Below are the code and all the weights of a small trained network. Each question names an input and a target symbol and asks about switching units off, where a switched-off unit gives its printed mean instead of its output.

import numpy as np


def w(rows, s, z=0):
    codes = np.array(rows[::2]) - 128.0
    scale = np.full(codes.shape[1], s)
    scale[-1] = z or s
    return codes * scale


def f(y):
    return np.maximum(y, 0)


def softmax(a):
    e = np.exp(a - a.max(-1, keepdims=True))
    return e / e.sum(-1, keepdims=True)


def log_softmax(a):
    a = a - a.max(-1, keepdims=True)
    return a - np.log(np.exp(a).sum(-1, keepdims=True))


def net(x, mask):
    ids = ['βδζθξφ'.index(c) for c in x.split()]
    T = len(ids)
    res = E[ids] + P[:T]
    r = res
    for j in range(3):
        rows = slice(2 * j, 2 * j + 2)
        q, k, v = (r @ M[0][rows].T for M in (Q, K, V))
        z = softmax(np.where(np.tri(T) > 0, q @ k.T / 2**0.5, -1e9)) @ v
        o = O[0][rows]
        res = res + np.where(mask[j], z, o[:, -1]) @ o[:, :-1]
    y = f(res @ A[0][:, :-1].T + A[0][:, -1])
    res = res + np.where(mask[3:15], y, B[0][:, -1]) @ B[0][:, :-1]
    return log_softmax(res[-1] @ U[:, :-1].T + U[:, -1])


Q, K, V, O, A, B = {}, {}, {}, {}, {}, {}
E = w([
[106,120,146,107,128,23],'β',
[126,70,117,150,95,125],'δ',
[105,201,154,181,49,203],'ζ',
[255,186,146,21,148,80],'θ',
[255,120,154,11,111,174],'ξ',
[187,193,171,130,128,89],'φ',
],0.0099)
P = w([
[45,227,85,130,114,62],'0',
[81,36,146,114,32,71],'1',
[188,100,140,64,100,196],'2',
[187,122,98,173,56,125],'3',
[227,109,79,159,60,196],'4',
[254,114,96,224,31,151],'5',
],0.0076)
Q[0] = w([
[95,157,54,200,119,55],'h0',
[1,113,145,58,183,200],'h0',
[146,157,76,155,160,135],'h1',
[48,150,158,144,227,173],'h1',
[115,129,150,129,149,160],'h2',
[216,89,149,168,9,91],'h2',
],0.0085)
K[0] = w([
[147,196,90,88,152,143],'h0',
[43,118,210,73,114,37],'h0',
[122,74,99,151,84,117],'h1',
[185,30,255,115,39,176],'h1',
[115,105,179,119,123,77],'h2',
[121,235,28,153,144,145],'h2',
],0.01)
V[0] = w([
[106,52,135,124,123,55],'h0',
[103,81,112,161,75,182],'h0',
[206,120,140,12,88,207],'h1',
[126,211,102,96,148,104],'h1',
[157,172,135,100,148,131],'h2',
[82,174,165,138,75,175],'h2',
],0.011)
O[0] = w([
[218,176,68,166,78,128,163],'h0',
[85,255,39,109,222,31,170],'h0',
[166,62,113,200,206,44,6],'h1',
[70,166,166,142,170,187,254],'h1',
[102,112,190,178,175,131,142],'h2',
[27,112,89,52,173,62,164],'h2',
],0.0079,0.0045)
A[0] = w([
[145,64,6,156,133,139,194],'n0',
[251,16,105,217,38,211,5],'n1',
[76,108,118,44,207,141,210],'n2',
[154,99,116,126,115,178,198],'n3',
[143,116,124,110,156,22,162],'n4',
[98,254,112,69,28,106,73],'n5',
[176,105,103,246,130,12,111],'n6',
[74,135,32,147,104,168,227],'n7',
[162,46,131,42,68,165,158],'n8',
[68,218,159,178,122,237,178],'n9',
[179,99,173,200,218,92,222],'n10',
[36,19,172,129,138,118,148],'n11',
],0.0063,0.003)
B[0] = w([
[88,254,157,157,126,69,160],'n0',
[91,207,181,93,96,126,168],'n1',
[31,178,161,133,131,122,154],'n2',
[157,179,158,139,76,117,167],'n3',
[104,112,173,21,108,180,140],'n4',
[191,48,93,80,132,102,254],'n5',
[110,82,80,73,119,139,148],'n6',
[156,155,150,191,111,74,204],'n7',
[142,156,148,163,149,94,183],'n8',
[188,26,167,68,115,125,199],'n9',
[177,84,94,158,149,65,162],'n10',
[126,96,113,106,163,218,151],'n11',
],0.0073,0.0079)
U = w([
[172,30,108,57,94,159,197],'β',
[194,202,137,159,47,16,201],'δ',
[67,188,115,78,185,127,4],'ζ',
[182,87,131,213,194,147,111],'θ',
[221,83,2,105,129,46,101],'ξ',
[116,161,200,192,107,193,104],'φ',
],0.0054,0.003)

Each question gives the input, a string of symbols that net reads in full, and the target symbol t.
The units are the heads (2 rows each of Q, K, V and O) and the neurons (one row each of A and B). Each row of codes is followed by its name. A weight is (code - 128) times the scale printed after its matrix; where a second scale follows, it is the last column's (O, A, B and U).
mask holds one flag per unit, heads first, then neurons. A switched-off unit (its flag False) gives its mean, the last column of its rows in O or B, instead of its output. The means were averaged over made-up inputs and are rounded, as every weight is.
A unit's drop is (log p(t) with every unit on - log p(t) with that unit switched off) / (log p(t) with every unit on - log p(t) with every unit switched off).
The circuit of an input: a set's keep is (log p(t) with only the set's units on - log p(t) with every unit switched off) / (log p(t) with every unit on - log p(t) with every unit switched off). Starting from the 12 units with the biggest drops (on a tie, the unit counted first), units are removed one at a time, each time the one whose removal leaves the highest keep (on an exact tie, the one counted first), for as long as the keep stays at least 0.8.
units of the circuit, in order: the units of the circuit, biggest drop first
k most important neurons: the k neurons with the biggest drops, biggest first
heads that matter: for each layer, one digit per head in row order, 1 if its drop is at least 0.15 and else 0, layers parted by /
drop when u is switched off: that unit's drop, to one decimal
input θ δ δ δ θ φ, target θ: units of the circuit, in order : [h1, h2]
input β δ β θ β φ, target β: 3 most important neurons : [n9, n7, n0]
input ζ δ φ, target ζ: heads that matter : 001
input ζ δ β, target ζ: units of the circuit, in order : [h2, n2]
input ζ δ ξ δ ζ ζ, target ζ: units of the circuit, in order : [h0, h2]
input β θ ξ θ, target β: units of the circuit, in order : [h1, n9, h0]
input θ δ δ δ ξ β, target θ: heads that matter : 111
input φ δ θ ζ, target β: units of the circuit, in order : [n9]
input φ β θ θ, target φ: heads that matter : 100
input θ ξ θ, target θ: heads that matter : 011
input θ β δ δ δ ξ, target θ: heads that matter : 111
input ξ δ δ, target ξ: 2 most important neurons : [n6, n10]
input φ β δ δ θ δ, target φ: units of the circuit, in order : [n5, h1, h2]
input β δ θ β, target φ: heads that matter : 101
input β δ δ θ, target β: heads that matter : 010
input θ β ξ, target δ: heads that matter : 100
input ζ δ δ, target ζ: heads that matter : 001
input θ δ δ φ, target θ: heads that matter : 011
input δ δ δ θ δ, target δ: heads that matter : 010
input ζ θ δ, target ζ: 3 most important neurons : [n2, n5, n9]
input β β δ φ φ, target β: most important neuron : [n9]
input θ θ δ, target θ: drop when n1 is switched off : -0.2
input ζ θ ξ δ β, target ζ: drop when n2 is switched off : 0.2
input ζ δ θ ζ θ, target ζ: drop when n8 is switched off : 0.0
